Below are the code and all the weights of a small trained network. Each question names an input and a target symbol and asks about switching units off, where a switched-off unit gives its printed mean instead of its output.

import numpy as np


def w(rows, s, z=0):
    codes = np.array(rows[::2]) - 128.0
    scale = np.full(codes.shape[1], s)
    scale[-1] = z or s
    return codes * scale


def f(y):
    return y / 2 * (1 + np.tanh(0.7978845608 * (y + 0.044715 * y**3)))


def softmax(a):
    e = np.exp(a - a.max(-1, keepdims=True))
    return e / e.sum(-1, keepdims=True)


def log_softmax(a):
    a = a - a.max(-1, keepdims=True)
    return a - np.log(np.exp(a).sum(-1, keepdims=True))


def net(x, mask):
    ids = ['αζηλξπψ'.index(c) for c in x.split()]
    T = len(ids)
    res = E[ids] + P[:T]
    u = 0
    for l in range(2):
        r = res
        for j in range(3):
            rows = slice(4 * j, 4 * j + 4)
            q, k, v = (r @ M[l][rows].T for M in (Q, K, V))
            z = softmax(np.where(np.tri(T) > 0, q @ k.T / 4**0.5, -1e9)) @ v
            o = O[l][rows]
            res = res + np.where(mask[u + j], z, o[:, -1]) @ o[:, :-1]
        u += 3
        y = f(res @ A[l][:, :-1].T + A[l][:, -1])
        res = res + np.where(mask[u : u + 12], y, B[l][:, -1]) @ B[l][:, :-1]
        u += 12
    return log_softmax(res[-1] @ U[:, :-1].T + U[:, -1])


Q, K, V, O, A, B = {}, {}, {}, {}, {}, {}
E = w([
[69,165,110,92,113],'α',
[138,114,100,63,136],'ζ',
[29,255,81,158,214],'η',
[148,177,72,151,102],'λ',
[79,129,116,192,108],'ξ',
[186,115,70,130,131],'π',
[129,73,119,146,129],'ψ',
],0.01)
P = w([
[187,91,255,186,81],'0',
[169,97,223,173,95],'1',
[155,100,193,162,108],'2',
[140,106,167,150,119],'3',
[129,109,144,137,128],'4',
[118,112,122,125,137],'5',
[108,115,100,114,144],'6',
[96,119,80,104,151],'7',
[85,120,58,94,156],'8',
[75,124,39,83,164],'9',
[63,128,18,77,168],'10',
[53,131,4,68,175],'11',
],0.0093)
Q[0] = w([
[143,131,154,86,138],'L0H1',
[109,126,100,204,121],'L0H1',
[110,120,114,156,120],'L0H1',
[154,137,151,142,143],'L0H1',
[122,114,165,152,133],'L0H2',
[113,151,154,74,119],'L0H2',
[141,95,92,185,110],'L0H2',
[23,146,75,221,76],'L0H2',
[168,14,166,5,200],'L0H3',
[156,86,82,186,254],'L0H3',
[105,22,121,237,204],'L0H3',
[249,186,47,158,71],'L0H3',
],0.032)
K[0] = w([
[139,127,132,101,102],'L0H1',
[126,139,137,170,176],'L0H1',
[112,139,125,150,137],'L0H1',
[164,138,149,120,130],'L0H1',
[146,43,94,165,135],'L0H2',
[152,126,141,132,160],'L0H2',
[73,137,102,168,113],'L0H2',
[69,185,101,212,169],'L0H2',
[184,53,175,24,222],'L0H3',
[157,57,91,169,205],'L0H3',
[112,14,103,214,152],'L0H3',
[254,166,48,147,71],'L0H3',
],0.037)
V[0] = w([
[177,192,193,64,210],'L0H1',
[60,110,160,101,123],'L0H1',
[161,156,149,133,192],'L0H1',
[98,138,134,75,102],'L0H1',
[128,126,137,130,139],'L0H2',
[125,136,116,114,109],'L0H2',
[103,119,101,115,92],'L0H2',
[120,130,131,117,122],'L0H2',
[194,77,162,87,178],'L0H3',
[96,137,192,192,91],'L0H3',
[71,156,100,170,96],'L0H3',
[117,159,2,65,136],'L0H3',
],0.0069)
O[0] = w([
[184,43,110,177,217,96],'L0H1',
[150,144,110,174,111,165],'L0H1',
[106,84,141,161,184,133],'L0H1',
[199,115,95,152,110,125],'L0H1',
[136,126,130,137,141,134],'L0H2',
[121,131,127,106,108,118],'L0H2',
[101,135,123,109,93,116],'L0H2',
[132,119,130,115,125,128],'L0H2',
[50,254,110,157,62,9],'L0H3',
[225,106,102,70,190,116],'L0H3',
[183,32,145,97,182,226],'L0H3',
[58,52,175,204,86,249],'L0H3',
],0.007,0.0018)
A[0] = w([
[150,104,141,137,81,32],'L0N1',
[128,132,147,104,77,1],'L0N2',
[119,96,251,198,80,142],'L0N3',
[145,138,89,158,119,126],'L0N4',
[125,151,106,133,132,120],'L0N5',
[112,123,125,120,119,68],'L0N6',
[158,104,118,124,133,84],'L0N7',
[147,129,158,130,128,28],'L0N8',
[118,116,161,107,131,78],'L0N9',
[124,126,171,172,105,45],'L0N10',
[139,121,119,130,103,56],'L0N11',
[130,104,158,115,129,115],'L0N12',
],0.022,0.0048)
B[0] = w([
[110,143,78,196,152,27],'L0N1',
[129,100,134,177,159,30],'L0N2',
[105,51,108,251,75,106],'L0N3',
[64,128,205,99,124,221],'L0N4',
[117,108,147,116,133,151],'L0N5',
[149,168,123,72,147,108],'L0N6',
[126,84,117,184,90,109],'L0N7',
[140,191,153,120,150,48],'L0N8',
[167,126,75,168,124,46],'L0N9',
[139,116,74,184,122,6],'L0N10',
[81,211,133,119,158,35],'L0N11',
[143,121,79,188,98,100],'L0N12',
],0.023,0.0011)
Q[1] = w([
[134,123,140,128,132],'L1H1',
[140,130,139,127,117],'L1H1',
[137,144,137,131,135],'L1H1',
[110,118,119,128,129],'L1H1',
[135,129,141,114,109],'L1H2',
[135,140,133,127,157],'L1H2',
[142,130,98,113,120],'L1H2',
[136,185,117,159,103],'L1H2',
[129,134,126,141,83],'L1H3',
[124,4,153,90,124],'L1H3',
[151,135,156,84,149],'L1H3',
[149,130,107,127,121],'L1H3',
],0.04)
K[1] = w([
[118,137,124,150,122],'L1H1',
[137,115,145,129,114],'L1H1',
[115,138,119,122,116],'L1H1',
[124,128,138,126,145],'L1H1',
[131,118,120,149,139],'L1H2',
[131,138,124,139,98],'L1H2',
[122,112,167,132,139],'L1H2',
[206,185,178,176,130],'L1H2',
[150,93,141,162,142],'L1H3',
[76,154,108,179,253],'L1H3',
[132,91,118,63,198],'L1H3',
[107,99,162,129,162],'L1H3',
],0.03)
V[1] = w([
[141,148,122,78,4],'L1H1',
[127,127,127,115,57],'L1H1',
[134,83,100,146,127],'L1H1',
[124,115,125,126,80],'L1H1',
[125,112,174,147,247],'L1H2',
[149,81,89,137,143],'L1H2',
[79,212,101,133,123],'L1H2',
[91,114,232,147,96],'L1H2',
[121,154,138,159,176],'L1H3',
[131,115,113,101,91],'L1H3',
[100,93,181,164,119],'L1H3',
[139,123,133,175,178],'L1H3',
],0.016)
O[1] = w([
[127,2,165,176,151,163],'L1H1',
[136,73,150,163,151,131],'L1H1',
[154,143,137,137,155,99],'L1H1',
[150,82,150,170,158,123],'L1H1',
[86,47,141,57,47,133],'L1H2',
[99,138,169,105,121,108],'L1H2',
[191,94,153,167,135,12],'L1H2',
[170,145,52,103,136,254],'L1H2',
[85,78,139,161,157,187],'L1H3',
[157,164,114,98,104,72],'L1H3',
[161,129,166,143,126,147],'L1H3',
[106,71,125,168,152,190],'L1H3',
],0.014,0.0042)
A[1] = w([
[147,152,105,133,164,161],'L1N1',
[178,66,108,220,128,162],'L1N2',
[136,82,173,220,142,192],'L1N3',
[91,115,207,196,114,1],'L1N4',
[138,130,158,170,93,115],'L1N5',
[70,161,168,170,159,122],'L1N6',
[119,183,136,81,103,86],'L1N7',
[187,108,114,192,121,125],'L1N8',
[134,113,151,97,84,92],'L1N9',
[115,73,112,185,147,80],'L1N10',
[145,163,155,2,185,147],'L1N11',
[155,67,151,168,87,28],'L1N12',
],0.019,0.0058)
B[1] = w([
[111,137,94,115,88,150],'L1N1',
[98,146,34,51,90,207],'L1N2',
[163,100,140,139,24,213],'L1N3',
[202,224,110,74,176,152],'L1N4',
[143,107,130,169,208,128],'L1N5',
[174,111,178,70,89,171],'L1N6',
[196,102,113,210,92,176],'L1N7',
[128,100,251,171,179,169],'L1N8',
[98,221,130,134,119,162],'L1N9',
[149,143,124,210,210,214],'L1N10',
[94,141,152,90,185,248],'L1N11',
[85,189,121,181,96,162],'L1N12',
],0.023,0.013)
U = w([
[154,180,86,37,2,245],'α',
[125,138,160,153,164,110],'ζ',
[221,202,192,68,108,30],'η',
[139,250,154,108,102,10],'λ',
[162,175,44,87,144,24],'ξ',
[99,186,160,4,144,254],'π',
[159,150,184,126,135,72],'ψ',
],0.0042,0.0046)

Each question gives the input, a string of symbols that net reads in full, and the target symbol t.
The units are the heads (4 rows each of Q, K, V and O) and the neurons (one row each of A and B). Each row of codes is followed by its name. A weight is (code - 128) times the scale printed after its matrix; where a second scale follows, it is the last column's (O, A, B and U).
mask holds one flag per unit, layer by layer, with each layer's heads first. A switched-off unit (its flag False) gives its mean, the last column of its rows in O or B, instead of its output. The means were averaged over made-up inputs and are rounded, as every weight is.
A unit's drop is (log p(t) with every unit on - log p(t) with that unit switched off) / (log p(t) with every unit on - log p(t) with every unit switched off).
The circuit of an input: a set's keep is (log p(t) with only the set's units on - log p(t) with every unit switched off) / (log p(t) with every unit on - log p(t) with every unit switched off). Starting from the 12 units with the biggest drops (on a tie, the unit counted first), units are removed one at a time, each time the one whose removal leaves the highest keep (on an exact tie, the one counted first), for as long as the keep stays at least 0.8.
circuit, biggest first: the units of the circuit, biggest drop first
k most important neurons: the k neurons with the biggest drops, biggest first
top k neurons in layer l: the k neurons of layer l with the biggest drops, biggest first
heads that matter: for each layer, one digit per head in row order, 1 if its drop is at least 0.15 and else 0, layers parted by /
input α η ξ, target λ: circuit, biggest first => (L0N3, L1N12)
input ζ α α ζ ζ α ζ α η λ λ λ, target ζ: circuit, biggest first => (L1H3, L0H3, L1N10)
input ξ α λ π λ ξ λ α π ψ η α, target λ: heads that matter => 001 / 011
input λ α α, target π: circuit, biggest first => (L1H3, L1N11)
input λ λ π ξ π π λ α λ λ η, target ζ: heads that matter => 101 / 111
input η α λ α, target ζ: top 4 neurons in layer 0 => (L0N4, L0N3, L0N9, L0N12)
input α π ζ α π ζ ξ η ζ, target λ: heads that matter => 101 / 111
input ψ α λ η, target ζ: circuit, biggest first => (L0H3, L1H3, L1N10, L0H1)
input π λ α ξ λ λ ξ ζ ζ π η, target ξ: top 3 neurons in layer 0 => (L0N4, L0N5, L0N2)
input η ζ α, target α: 3 most important neurons => (L1N3, L0N12, L1N2)
input ξ π ξ π ξ, target π: circuit, biggest first => (L0H3, L1H3, L1N11)
input λ λ α ζ η α α ζ ζ λ λ, target ζ: 2 most important neurons => (L0N4, L1N10)
input η π λ, target ξ: circuit, biggest first => (L1N10, L1N2, L0N3)
input λ ξ ψ ξ π λ π, target π: circuit, biggest first => (L1N11, L0N3, L1H2)
input ξ π ζ ψ η, target ψ: heads that matter => 101 / 111
input η λ π ψ α λ α α ζ, target η: heads that matter => 000 / 111
input π α α π, target π: circuit, biggest first => (L0H3, L1H3, L1N11)
input η η ζ ψ ζ α λ α ζ ζ η α, target λ: top 3 neurons in layer 1 => (L1N7, L1N9, L1N11)
input λ λ ξ λ ζ, target α: circuit, biggest first => (L1H1, L1N3)
input π ζ ζ λ α, target α: heads that matter => 001 / 100
input ξ η λ ζ ξ α α λ π λ α, target ζ: circuit, biggest first => (L1H3, L0H3, L1N2, L1N10)
input π η λ, target λ: circuit, biggest first => (L1N12, L0N3)
input ζ ψ α ξ ψ, target π: circuit, biggest first => (L0H3, L1H3, L1N11)
input π α α ζ η, target α: circuit, biggest first => (L0H3, L1H3, L1N3, L0H1)
input α α ζ α α α π, target α: circuit, biggest first => (L1H1, L1N2)
input α α π λ α α α η, target η: most important neuron => (L1N6)
input α α λ ζ ζ ψ λ λ α π ζ λ, target π: circuit, biggest first => (L1H3, L1N11)
input η λ ζ α α α α α ψ α, target ψ: 4 most important neurons => (L0N3, L1N10, L1N2, L1N6)
input λ ψ λ α λ α α α ζ, target α: heads that matter => 001 / 110
